In the rows, 128 means zero.
Known rows:
[129  76 138 156 141 146 148  58 134 130  98 136 122 149 179  99 113 117
 129 189  98 140 145 170 152  85  69 108 107 123 119]: zuflem
[167 159 152 146  80 185 108 145 170 139 135  98 105 109 136 130 159 164
 149  75 129 128 156 112 128 145 126 135 128 113 127]: zekol
[162 118 135 136 171 127 141 127 137 138 121  95 125 139 126 138 147 134
 130 135 112  92 146 126 144 113 117 122 100 133 121]: skotro
[162 154 118 151 155 138 113 110 125 116 108 154 116 121 113  96 135 105
 120 125 161  95 106 122 139 124 115 126 126 150 101]: trosorak
[101 116 111 139 131 115 131 138  97 127 138 144 137 126 143 121 115 131
 124 126 135 159 130 144 105 146 119 121 134 105 140]: vobu
[150 117 131 130 165 123 140 126 135 133 126 107 133 138 128 139 136 136
 128 142 111 100 150 119 146 121 131 129 110 132 127]: flipu
[123 147 135 139 152  83 115 111 105  95 103 161 176 115  86 108 139  97
 123 121 138 139  92  67 128 147 151 138 163 148 117]: druflek
[126  86 119 165 137 158 146  90  94 145 108 156 100 136 182  72  98 107
 135 164 128 140 129 190 112  96  48  93  94 111 109]: lebur
[ 67  92 121 139  53 127 109  89 109  90 117 180 164 111 157 121 117 121
 137 177  88 208 143 107 112 138  89 116 159 109 141]: timil
[125 138 137 117  72 139  81 153 160 152 159 162 107 122 114 126 166 114
 133 100 100 103 180 135 155 130 131 120 105 105 140]: skedir
[ 37 141 160  82  49  88 112 115 115 112 152 173 146 127 117 161 107 134
 125 123  76 150  82 129 147 132 176 135 164 147 184]: datun
[112 103 130 127 134 108 127 111 125 112 128 135 153 149 141 154 129 143
 123 163  97 155 150 127 139 130 138 144 152 123 148]: plokas
[122 130 102 150 115 136 122 154 117  95 136 112 147 110 159 156 124 183
 126  94 146 230 127 145  82 165 142 150 201 104 149]: vado
[146 171 159 116 100 144 116 133 165 159 115 153  78 136 129 104  69 136
 130 138 161  83  64 149 162 120 157 122 117 147 101]: ludrom
[120 126 126 124 119 139 146 105 120 123 138 111 116 121 124 143 139 112
 125 105 129  96 115 139 111 105 118 124 121 158 149]: lipa
[111 122 135 145 100 104 122 145 100 124 139 137 133 130 151 115 163 138
 129  82 119 174 161 144 129 167 160 135 169  88 155]: sodel
[144 149 152 137  73 172 109 138 170 136 121 108 112 107 138 131 117 156
 154 115 123 128 123 109 123 136 126 122 108 117 122]: bonoro
[ 94 118  86 123 144 134 120 132 130  71 154 126 178 140 148 203 138 164
 111 158  97 220 143 123 104 141 125 174 203 131 153]: restik
[ 74  90 139 103 130  84 154 132 130 125 117  91 172 135 107 145 132 131
 122 152  98 172 140  84 128 134 164 141 152 116 141]: pidugim

Facts:
bebres	φ	c; beda	φ	e; bedra	φ	a; bili	φ	b; bistu	φ	c; bodras	φ	e
bonoro	φ	e; botel	φ	a; brabos	φ	c; bragir	φ	c; breko	φ	a; brigrik	φ	a
brirupal	φ	a; briskes	φ	e; brobestom	φ	d; brosal	φ	d; bruflin	φ	a; brugri	φ	d
bruran	φ	e; dakla	φ	e; damak	φ	c; datun	φ	d; debrik	φ	d; deda	φ	b
destok	φ	b; dinek	φ	a; drestor	φ	a; dretral	φ	a; drodek	φ	d; droklek	φ	c
drokufle	φ	a; druflek	φ	c; druzus	φ	a; fibek	φ	c; fimar	φ	b; flavo	φ	d
flavom	φ	a; flekatros	φ	c; fleklur	φ	b; fleron	φ	e; flipu	φ	a; flokli	φ	c
flomastak	φ	b; fodrak	φ	b; fosok	φ	a; gebar	φ	b; gomal	φ	c; graklam	φ	a
griplom	φ	c; grirer	φ	d; grive	φ	b; grotros	φ	a; grugu	φ	b; grusobok	φ	a
gugin	φ	a; katak	φ	c; kiber	φ	a; kikos	φ	d; klidilon	φ	c; klifak	φ	b
klugri	φ	b; klunon	φ	e; klusom	φ	d; koflu	φ	e; kotrur	φ	a; kufor	φ	a
laras	φ	a; lebur	φ	b; lipa	φ	d; listigur	φ	b; livum	φ	a; ludam	φ	c
ludrom	φ	c; lugi	φ	c; mabron	φ	b; mafle	φ	d; meskon	φ	a; mirol	φ	a
moko	φ	a; mopledrus	φ	c; mulal	φ	e; nane	φ	e; nede	φ	a; nitiplen	φ	d
nokluk	φ	a; nokor	φ	d; noplum	φ	a; notromok	φ	c; nuklikam	φ	c; pamos	φ	c
pidugim	φ	a; pigen	φ	e; piplok	φ	c; pivor	φ	a; plabu	φ	b; platrol	φ	b
plesak	φ	c; plokas	φ	a; plomum	φ	e; plosesos	φ	a; poda	φ	b; puskizuk	φ	c
putrok	φ	a; rabros	φ	b; raskil	φ	a; redir	φ	c; regipir	φ	b; restik	φ	a
revak	φ	b; rigri	φ	c; riklese	φ	d; rizu	φ	e; roplo	φ	a; rostuk	φ	a
rubril	φ	a; saka	φ	c; saskal	φ	a; sasti	φ	a; sasto	φ	d; sibrudri	φ	a
simil	φ	a; skapi	φ	d; skedir	φ	e; skisek	φ	e; skodrazo	φ	b; skotro	φ	a
skudin	φ	b; sodel	φ	b; sokon	φ	c; sopok	φ	b; sostur	φ	b; stabi	φ	c
statek	φ	b; stekle	φ	b; stenam	φ	b; stivos	φ	a; stobor	φ	a; stokluter	φ	e
stosko	φ	e; stotik	φ	b; stovel	φ	b; stupil	φ	a; stuvor	φ	a; subrim	φ	a
suzer	φ	e; tafen	φ	c; talur	φ	b; tigrus	φ	c; timil	φ	e; trakogrem	φ	a
tranek	φ	b; trazan	φ	e; trebrom	φ	d; tregafar	φ	b; trimor	φ	b; tripus	φ	a
tromoval	φ	a; trosorak	φ	c; trudru	φ	e; trukudru	φ	c; tunon	φ	a; vado	φ	b
vedre	φ	c; vefal	φ	b; vefipes	φ	a; viger	φ	e; vobu	φ	b; vopa	φ	b
voskeklu	φ	d; vugrukur	φ	e; vustek	φ	e; vustuk	φ	c; vutol	φ	a; zedraki	φ	c
zekol	φ	e; ziken	φ	b; zira	φ	e; zomam	φ	e; zuflem	φ	a; zukel	φ	c
zunum	φ	c; bebres	ρ	notromok; bebres	ρ	suzer; bebres	ρ	nede; bebres	ρ	flekatros; botel	ρ	trakogrem
botel	ρ	ziken; botel	ρ	brosal; breko	ρ	tigrus; breko	ρ	grotros; breko	ρ	stuvor; breko	ρ	flokli
briskes	ρ	putrok; briskes	ρ	talur; briskes	ρ	vugrukur; bruran	ρ	drodek; bruran	ρ	raskil; bruran	ρ	pivor
damak	ρ	brabos; damak	ρ	lipa; damak	ρ	fibek; datun	ρ	koflu; datun	ρ	sasti; datun	ρ	kikos
datun	ρ	listigur; dretral	ρ	rubril; dretral	ρ	klugri; dretral	ρ	rabros; drokufle	ρ	skedir; drokufle	ρ	brirupal
drokufle	ρ	moko; druflek	ρ	pigen; druflek	ρ	droklek; druflek	ρ	klunon; druzus	ρ	riklese; druzus	ρ	flavom
druzus	ρ	trosorak; fleklur	ρ	dinek; fleklur	ρ	drodek; fleklur	ρ	fosok; fleklur	ρ	klifak; fleklur	ρ	zira
fleklur	ρ	talur; flomastak	ρ	trakogrem; flomastak	ρ	bruflin; graklam	ρ	vustuk; grirer	ρ	brirupal; grirer	ρ	sasti
grirer	ρ	trebrom; grive	ρ	fodrak; grive	ρ	zedraki; grive	ρ	vopa; grusobok	ρ	fodrak; grusobok	ρ	zunum
klidilon	ρ	drodek; klidilon	ρ	zukel; klidilon	ρ	tafen; kufor	ρ	rubril; kufor	ρ	gugin; kufor	ρ	vutol
lugi	ρ	dinek; meskon	ρ	laras; meskon	ρ	zukel; meskon	ρ	sostur; meskon	ρ	talur; mopledrus	ρ	lebur
mopledrus	ρ	zuflem; mopledrus	ρ	kiber; mopledrus	ρ	sasto; nane	ρ	destok; nane	ρ	bistu; nane	ρ	brigrik
nane	ρ	brobestom; nane	ρ	viger; noplum	ρ	bragir; noplum	ρ	koflu; noplum	ρ	ludrom; noplum	ρ	katak
noplum	ρ	nitiplen; noplum	ρ	brigrik; pidugim	ρ	sokon; pidugim	ρ	fosok; plesak	ρ	rubril; plokas	ρ	stosko
plomum	ρ	bodras; plosesos	ρ	rubril; regipir	ρ	ludrom; regipir	ρ	puskizuk; restik	ρ	vefipes; restik	ρ	brugri
restik	ρ	stenam; restik	ρ	vutol; rigri	ρ	livum; rigri	ρ	fimar; rigri	ρ	mafle; rigri	ρ	tafen
rizu	ρ	brirupal; rizu	ρ	debrik; rostuk	ρ	stuvor; rostuk	ρ	revak; rostuk	ρ	stovel; saka	ρ	listigur
saskal	ρ	drestor; saskal	ρ	debrik; saskal	ρ	stokluter; saskal	ρ	mabron; skisek	ρ	beda; skisek	ρ	fodrak
skisek	ρ	flavo; skisek	ρ	pigen; skisek	ρ	mirol; skisek	ρ	vugrukur; skudin	ρ	zekol; skudin	ρ	vustek
skudin	ρ	pamos; sodel	ρ	platrol; sodel	ρ	pamos; sodel	ρ	mabron; sopok	ρ	skotro; sopok	ρ	flipu
stabi	ρ	griplom; stabi	ρ	bonoro; stabi	ρ	statek; stabi	ρ	piplok; stekle	ρ	brirupal; stekle	ρ	flekatros
stivos	ρ	bruflin; stobor	ρ	suzer; stotik	ρ	stokluter; stotik	ρ	trudru; stupil	ρ	fodrak; stupil	ρ	fleron
stupil	ρ	nuklikam; subrim	ρ	roplo; timil	ρ	grugu; timil	ρ	trimor; timil	ρ	lebur; timil	ρ	poda
tranek	ρ	destok; tranek	ρ	deda; tranek	ρ	kotrur; tranek	ρ	bili; tranek	ρ	ludam; tranek	ρ	brobestom
tranek	ρ	mulal; trazan	ρ	pigen; trazan	ρ	fimar; tregafar	ρ	fodrak; tregafar	ρ	fleron; tripus	ρ	griplom
tripus	ρ	katak; tripus	ρ	vustek; tripus	ρ	skodrazo; tromoval	ρ	skotro; tromoval	ρ	fimar; tunon	ρ	zira
vado	ρ	brugri; vado	ρ	vustek; vado	ρ	stuvor; vado	ρ	klusom; vado	ρ	nokluk; vedre	ρ	klusom
vedre	ρ	gebar; vefal	ρ	skapi; vefal	ρ	redir; vefal	ρ	laras; vefal	ρ	trukudru; vobu	ρ	simil
voskeklu	ρ	riklese; voskeklu	ρ	zedraki; zomam	ρ	sibrudri; zomam	ρ	zuflem; zomam	ρ	redir

Rows:
No name comes twice in this set of rows, the named rows included.
[123 128 138 116 146 126 151 120 121 135 121  84 131 100  96 142 152 100
 133  93 129  99 108 108 110 108 136 117 103 163 146] | mafle
[ 49  73 118 122 106  87 156 121  88 119 102 137 164 125 138  95 103 107
 129 143 113 209 119 126  86 130 105 118 151 106 138] | vefal
[200 167 153 150  78 213 110 158 189 142 126  76  82 109 156 142 137 174
 156  91 145 123 135 124 121 134 123 137 119 122 109] | vustek
[ 58  77 149 103 126  75 159 122 126 111  93  87 194 133 102 130 130 107
 128 155  81 198 128  84 119 130 157 137 160 117 144] | meskon
[172 178 166 144 124 161 114 130 177 144  98 124  85 123 133  92 104 136
 136 102 166 104  66 144 151 120 146 135 143 146 108] | griplom
[ 54 106 133 100  70  99 125 162 139 125 120 102 172 100  85 130 136 117
 139 121 109 191 129  49  93 149 143 126 146 110 134] | bruran
[ 72 128 136 108  81 104 128 152 100 130 142 156 129 136 152 133  64 157
 130 141 131 164  93 150 117 142 152 118 137 107 141] | regipir
[117 137 135 132 121 111 113 137 120  99 120 128 180  98  89 142 146 127
 149 106 110 142 133  37 100 162 124 114 113 120 134] | trazan
[ 97 146 153  93  88 127 109 118 134 143 150 149 105 129 107 135 147 101
 130  89  96  94 130 168 163 100 150 126 115 151 172] | trebrom
[106 137 152 123  79 109 122 114 157 102 123 119 152 139 158 177 105 192
 136 145  98 183 106 113 141 149 189 159 191 117 159] | tripus
[116 130 140 141 131  99 123  85  84  73 131 146 173 105 118 154 135 113
 135 112 109 131 103  97 110 132 125 125 147 162 166] | voskeklu
[141 139 156 111 120 135  97 129 161 166 157 153  86 172 118 127 169 115
 124 114  72  79 192 193 213 106 155 140  99 118 147] | brirupal
[147 135  84 135 174 172 136 163 122 134 152 119 111 118 151 148 108 147
 118 102 159 168 135 175  84 118  79 129 128 119 117] | stenam

The same elements again, as new rows of numbers:
Known rows:
[ 89 146  92  77 124 105 135 149 151  99 161 165 157  94 163 113 114  98
 134 152 123 107 172 110  93 141 134 183 104 191 124 114 146 161 149 164
  79]: brobestom
[216 116 116 189 167 183 161 127  94  87 158 116 131 111  97 118 117 132
 169  79 146 126 153  34 109 118 118 100 115 129 114 152 160 150  62  57
 118]: meskon
[135 152 130 110 154 107 113 124 138  96 126 128 148 124 138 111 107 120
 137 113 138 113 126  63 106 158 128 151 116 145  87 132 116 163 108 132
 120]: nokor
[115 124 114 126 136 125  83 125 157 137 117 161 142 157 141 115 157 131
 179  98 129 126 125 111 122 120 118 159 124 125  99 164 132 141 132 138
 140]: vustuk
[194 163 115 145 242 186 142 148  73  57 152 132 146 156 123 153 133  79
 165 140  88  65 154  77  97 133 136 131 115 144 117 171 150 117 134  88
 103]: tripus
[102 150 105 112 180 144  90 168 161 111 137 157 125 176 157 129 172 110
 175 129  65  94 159 118  95 108 100 188 140 139  94 168 145 136 143 161
 139]: griplom
[141 123 146 120 121  91 109 137 151 108 126 106 134 144 115 132 137 145
 141 134 125  96 114 104 138 123 110 170 133 134 145 148 119 122 120 123
 130]: stosko
[105 161  98  90 149 112 120 153 129  72 161 149 139 118 160 134 121  99
 137 151  95  91 176  88  86 142 134 195 135 173 100 128 132 157 147 152
  95]: nitiplen
[136  94 142 135  94  63 144 159 148 115 126  75 128 136 131 114 159 164
 163 112  89 132 119  84 142 109  95 146 160 124 131 111 127 139 109 112
 140]: vugrukur
[142  82 108 189 130 128  57 140 165 104 142 127 125  98 126  64 122 105
 156  96 166  59 124  97 100 168 108 160 127  96 115 150 201  92  68  78
 114]: zuflem
[128 100 104 151 133  90  97 142  73  57 183 167 113 130 114 127 140 119
 186 145 130  89 158 132 116 142 134 198 144 154  87 154 124 126 163  75
 118]: sasti
[128 124 141 142 134  51  78 145 128  74 150 108 104 164 107 151 144 156
 150 128 109  72 117  96 135 125 124 215 179 131 117 157  80 125 137 106
 152]: stokluter
[160 104 133  95 189 130  86 184 144 104 124 142 138 191 126 111 104 114
 110 120  83  73 142 122  96 139  92 167 119 118 103 132 124 121 125 148
 164]: stovel
[112  79 159 139 178 106 122 143 149 118 143 187 174 112 114  91 162 140
 162 118 174  66  98 130 105 169 103 161  65 166 127 156  97  99 122 118
 150]: trakogrem
[104 115 104 138 105  84  45 119 113 110 145 175 100 169 119 139 156 149
 205  94 139 128 137 120 133 111 141 205 167 129  58 175  95 151 162 110
 157]: flekatros
[163 111 156 144 201 147 139 114 122 113 131 173 179 119 102 117 138 141
 158 105 169  82  97  91 110 160 130 130  64 162 130 159  99 105 114 100
 142]: stivos
[117 126 123 125 139 125  78 127 162 139 118 162 145 158 137 119 155 132
 179 102 135 124 130 113 123 117 120 160 116 130  97 166 130 139 131 143
 147]: fibek
[182 124 150 124 138 106 171 124 111 112 114  77 145 140 114 154 144 164
 159 100  92 150 113  49 143 104 122  98 155 138 136 119 116 145 109  92
 133]: trazan
[226 156 139 144 194 182 135 120  69  77 119 102 147 193 106 117  89  81
 166 159 131 104 126 113 112 134 124  98  77 106  91 181 138 132 128 103
 108]: restik

Rows:
No name comes twice in this set of rows, the named rows included.
[184 108 111 109 148 118  61 110  59  94 130 177 115 157  88 183  70 149
 136  74 130 119 158  77 133 135 178 174 170 148  85 148  89 137 144  65
 145] | stekle
[197 131  86  63 167 200 136 119 105 130 113 189 174 120 114 190  80 105
 108 101 112 133 201  78 117 133 176 115 113 181 154 131 155 133 147 102
  93] | tranek
[202 132 135 141 140 127 168 125 124 105 121  73 132 140 105 157 129 157
 149  92 105 144 132  33 137  96 122  97 163 135 142 133 133 154  85  84
 130] | briskes
[141 153  88 121 153 150  89 113 105 113 131 175 128 158 128 166 148 120
 190 100 110 130 163  84 125 100 159 159 155 151  95 175 135 149 159 107
 116] | saka
[ 98 120 132  92 125  64 116 145 143 108 112 121 161 120 170  86 131 131
 154 111 106 119  93  81 117 171 121 138 132 129  74  97 128 143 125 132
 126] | riklese
[169 108 126 160 151 122 104 104  59  75 152 156 133 137  95 135 116 133
 183 105 159 102 126  90 131 146 155 149 124 137  87 165 107 128 140  56
 126] | stobor
[157  90 139 139  88 104 107 147 113  94 139 113 135 177 118  52  96  99
 168 188 161 113 125 193 112 136  88 158  64  99  80 163 140 131 151 134
 117] | rubril
[148 107 132 156  95  91 150 160 158 108 162  83 112 136 107 109 141 169
 155 114 130 126 151  83 124  91  81 171 146 137 142 138 112 166  86 128
 149] | zira
[116 133 110 108 119  84 110 151 128  70 156 128 111 141 128 168 141 121
 148 162  90  89 159 121 123 117 134 215 169 166 152 148 127 129 161 123
 103] | koflu
[171  67 110 126 117 124 125 175 140 119 157 147 118 136 107 106  97 168
 128  73 133 144 185  85  99 109  86 156 130 136 108 127 126 162  87 118
 171] | klifak
[127 120  91 166 121 144  61 130 184 144 132 137 117 137 136  90 142 132
 172  70 139 130 147  73 112 109 107 159 145  99 103 168 178 144  82 121
 139] | trukudru
[114 146 111 122 178 144  85 158 151 118 138 153 131 169 147 125 171 110
 174 119  79  96 146 103 105 105 111 172 142 139  98 162 142 135 138 146
 142] | piplok
[169  65 106 128 113 123 108 169 152 126 147 137 122 129 109 102  97 154
 123  69 124 135 176  81 106 120  88 155 139 127 107 116 146 152  76 109
 165] | sostur
[130 110  96 166 109 132 115 152 168 137 151 133 112 145 132  94 157 157
 193  78 132 148 166  84 108  79  76 160 139 117  93 153 141 174  87 141
 166] | zukel
[189 133 119 104 217 153  82 142  85  84 123 152 134 183 100 173  94 129
 121  87  95  86 148  60 110 141 148 155 156 135  95 147  97 128 128  85
 155] | sodel

The same elements again, as new rows of numbers:
Known rows:
[146 128 133 159 207 121 164 143 140 124  95 137 124 135 129 109 128 125
 152  99 117 167  74 139 132 158 152 106 156 181 128 237 103  91 135 126
 150 154 121 144 132 155 124 113 117 137 131 160 136 146 117 112]: klidilon
[148 124 135 121 104 110 150 144 154 159 113 135 120 125 116 130 109 111
 108 142 129 110  25 140 146 123 146 127 144 172 135 132 124 142 121  99
 131 116 116 122 119 117 119 131 190 109 136 154 125 112 133 104]: tregafar
[106 121 134 135 132 121  87 139 151 107 104 112 138 138 132 114 154 133
 161 129 113 147  91 108 151 119 174 120 106 126 115 155 116 166 113  72
 113 115 122 165 142 129 130 129 130 138 113 168 117 143 144 142]: datun
[123 114 128 150  90 128  91 103 151 130 124 114 135 143 106 128 117 110
 120 127 130 143  35 133 144 118 151 121 168 153 134 158 136 210 123  68
 132 126  99 144 129 126 146 117 157 103 126 168 127 115 142 119]: voskeklu
[134 136 126 124  99 127 140  98 134 126 139 120  99 145 117 125 124 118
 119 140 132 128 178  90 124 128 118 152 169 101 123 114 107 153 127 112
 134 137 117 130 129 123 134 131 131 145 153 112 150 127 129 116]: plosesos
[143 137 125 125  94 118 142  87 142 130 131 111  87 143 122 119 120 125
 143 140 120 126 183  74 133 130 122 159 171 110 119 140  82 160 121 104
 136 137 125 140 131 120 121 129 131 156 153 123 159 135 129 118]: restik
[110 111 127 123 107 129 100 125 121 133 148 139 109  97 124 135 114 108
 123 127 147 114 113 182 116 119  83 122 130 155 155 120 147 175 127 145
 142 130 113 104 117 115 156 117 142 103 117 121 121 118 133 129]: fleron
[146 112 123 144 140 141 101 117 122 136 122 138 133 130 123 127 106 122
 120 110 123 142  86 153 110 131 124 132 157 209 138 171 141 140 147 131
 125 142  98 108 125 141 145  93 150  98 129 128 124 142 136 112]: nuklikam
[131 136 125 131  97 134 122  90 124 123 141 139 114 118 110 137 133 110
 100 133 126 142 141 136  78 121 120 132 153  96 133 106 127 141 138 155
 116 141 137 112 135 120 146 137 135 133 132 122 133 127 120 119]: skotro
[128 147 126 139 119 131 145  96 124 114 136 138 119 115 108 135 144 114
 113 127 125 152 134 139  80 132 127 120 149  75 131 130 121 114 136 167
 127 144 156 119 138 126 130 146 109 142 127 132 135 117 110 123]: dinek
[110 114 127 128 124 125 117 127 122 129 143 135 108  98 126 131 121 114
 136 127 144 118 116 180 121 123  88 113 125 144 152 134 141 161 122 146
 147 132 125 113 118 118 143 121 131 116 114 128 123 123 127 131]: klunon
[144 121 112 147  60 132  79  67 118 124 146  90 158 136 130 143 122 153
 153 124 109 119  95 128 139 117 109 145 115 107 123 117 143 163 125 112
 126 106 138 140 128 112 119 125  92 121  93 164 131 114 120 149]: klusom
[142 121 122 126 148 134  80 151 105 125 121 129 136 129 154 118 133 159
 160 109  94 120 161 126 119 137 124 152  98 171 116 150 125  97 142 158
 111 127 145 122 117 143 125 111 104 116 109 137 118 154 134 147]: katak
[154 117 117 137 144 136 111 104 111 131 128 117 140 140 148 127 110 152
 158 110 108 127 142 125 132 137 111 146 131 181 124 162 125 108 140 138
 131 128 121 122 124 138 115 101 103 126 120 123 135 145 123 132]: tigrus
[146 140 130 133 139 113 183 144 133 143 125 132 150 114 122 139 131 134
 120 126 125 119  42 156 130 136 139 107  99 109 130 132 137  65 124 151
 136 114 162 125 123 123  95 153 120 126 108 159 121 104 104 125]: klifak
[142 135 117 123  70 137 122  70 115 125 157 115 117 133 120 139 121 130
 121 140 122 120 188 102 107 122  96 160 151  84 125  83 123 146 134 143
 127 130 132 117 126 116 129 132 112 141 136 108 146 121 122 129]: vutol
[137 119 125 138 167 141 119 131 115 127 121 133 149 140 139 125 115 137
 133 111 124 141 139 127 129 139 128 127 138 178 127 158 140 105 143 135
 126 138 109 121 128 148 135 101 119 112 127 118 124 145 129 126]: brabos
[127 136 134 121 128 137 173 167 119 153 146 127 174 156 119 145 111 136
  76 137 165  95 115 122 172 131 134 113 125  96 130  62 175  87 130 120
 139 118 135 120 114 124 118 146 124  95 152  88 121  90 126 128]: lebur
[136 124 126 126 160 137  80 157 105 126 118 135 141 131 150 116 136 155
 146 108 101 128 154 130 118 139 133 142 105 173 119 160 134  95 146 155
 106 131 142 120 119 147 132 112 108 112 112 130 113 152 137 146]: ludrom

Rows:
No name comes twice in this set of rows, the named rows included.
[137 118 126 138 177 137 123 139 122 129 112 131 138 141 140 120 119 137
 140 109 121 143 134 127 133 140 132 127 141 182 125 170 128 110 140 123
 130 138 110 129 129 147 131 102 121 119 132 123 129 149 132 125] | gomal
[138 136 120 123  83 135 126  82 122 127 153 116 115 138 120 136 120 125
 117 139 128 120 186 100 112 123 105 153 160  89 126  91 120 151 133 135
 127 134 128 121 128 118 134 132 118 142 144 107 145 124 124 126] | gugin
[152 132 127 105 100 117 133 143 123 147 130 119 142 121 143 135 131 160
 137 138 108  89 103 127 145 123 126 149  69 120 116  95 128  93 120 140
 114  97 160 124 114 114  91 148 126 133 108 147 120 114 121 141] | skodrazo
[ 86 115 129 110 166 133 119 147 118 104 131 133 127  99 156 129 140 127
 157 135 145 128 194 156 131 108 104 106  64 126 137  91 138 125 112 138
 127 118 109 126 146 124 128 115 120 153 110  95 116 141 127 146] | skedir
[116 132 130 139  84 135  52 151 118 124 140 121 153 138 118 126 148 143
 113 117 114 113  90 133 135 130 148 133 120 104 123 122 162 164 134 121
 108 120 168 138 107 127 152 149 105  81 103 169 105 109 149 157] | brobestom
[143 126 130 151 199 124 153 142 133 126 102 135 132 132 129 113 126 132
 153  99 116 159  93 138 124 154 145 110 141 177 127 218 112  88 137 134
 142 148 120 138 133 152 125 109 112 131 126 149 133 147 118 116] | lugi
[113 119 121 110 122 126 111 120 113 120 143 118 116  99 152 128 128 142
 177 134 127 106 179 147 139 119  75 133  82 126 134 115 123 139 114 147
 139 116 131 127 127 115 117 122  98 144 102 119 129 132 124 149] | zekol
[ 83 113 133 105 182 121 131 155 139 100 110 129 113 101 159 118 144 122
 181 138 144 139 193 135 145 109 121 102  72 143 131 121 110 133 103 107
 134 122  98 142 154 128 120 106 134 170 116 105 121 153 130 139] | rizu
[162 130 127 113 100 101 163 132 147 156 115 100 119 137 145 124 114 154
 166 143 109  94  99  92 178 129 130 156  99 145 114 144  92 107 110  98
 140 103 139 144 117 114  78 139 136 153 126 156 143 121 120 125] | vado
[144 132 135 122 126 109 170 153 151 150 110 130 129 127 126 127 121 127
 126 137 129 111  57 132 153 131 149 121 120 146 127 139 118 108 117 109
 134 116 132 134 124 122 105 143 157 130 131 152 126 114 125 114] | sopok
[140 124 125 151 187 136 136 129 117 124 115 134 147 130 135 123 124 136
 143  98 119 154 103 146 115 145 133 115 131 166 129 185 127  86 141 153
 133 145 124 128 132 148 125 109 105 122 119 138 128 145 117 126] | sokon
[104 135 126 109 119 138 102 116 123 100 129 139 123 115 136 129 157 126
 123 141 123 145 203 114  82 108 139 135 101  87 118  74 123 118 130 148
  90 125 131 120 152 126 134 132 137 157 127 102 120 146 131 139] | sasti
[118 144 138 114 117 110 109 153 144 122 109 136  78 133 128  99 158 125
 142 140 104 133 187  77 122 135 157 155 136 107 110 148  77 151 123 115
 108 137 152 148 124 134 137 148 141 147 144 136 132 146 150 130] | noplum
[130 127 129 148 190 149 147 143 107 130 132 132 167 157 127 130 114 135
 105 105 144 142 139 131 141 150 131 106 158 146 131 149 161  87 147 136
 143 150 116 125 126 151 139 111  95 103 144  98 128 127 125 126] | redir

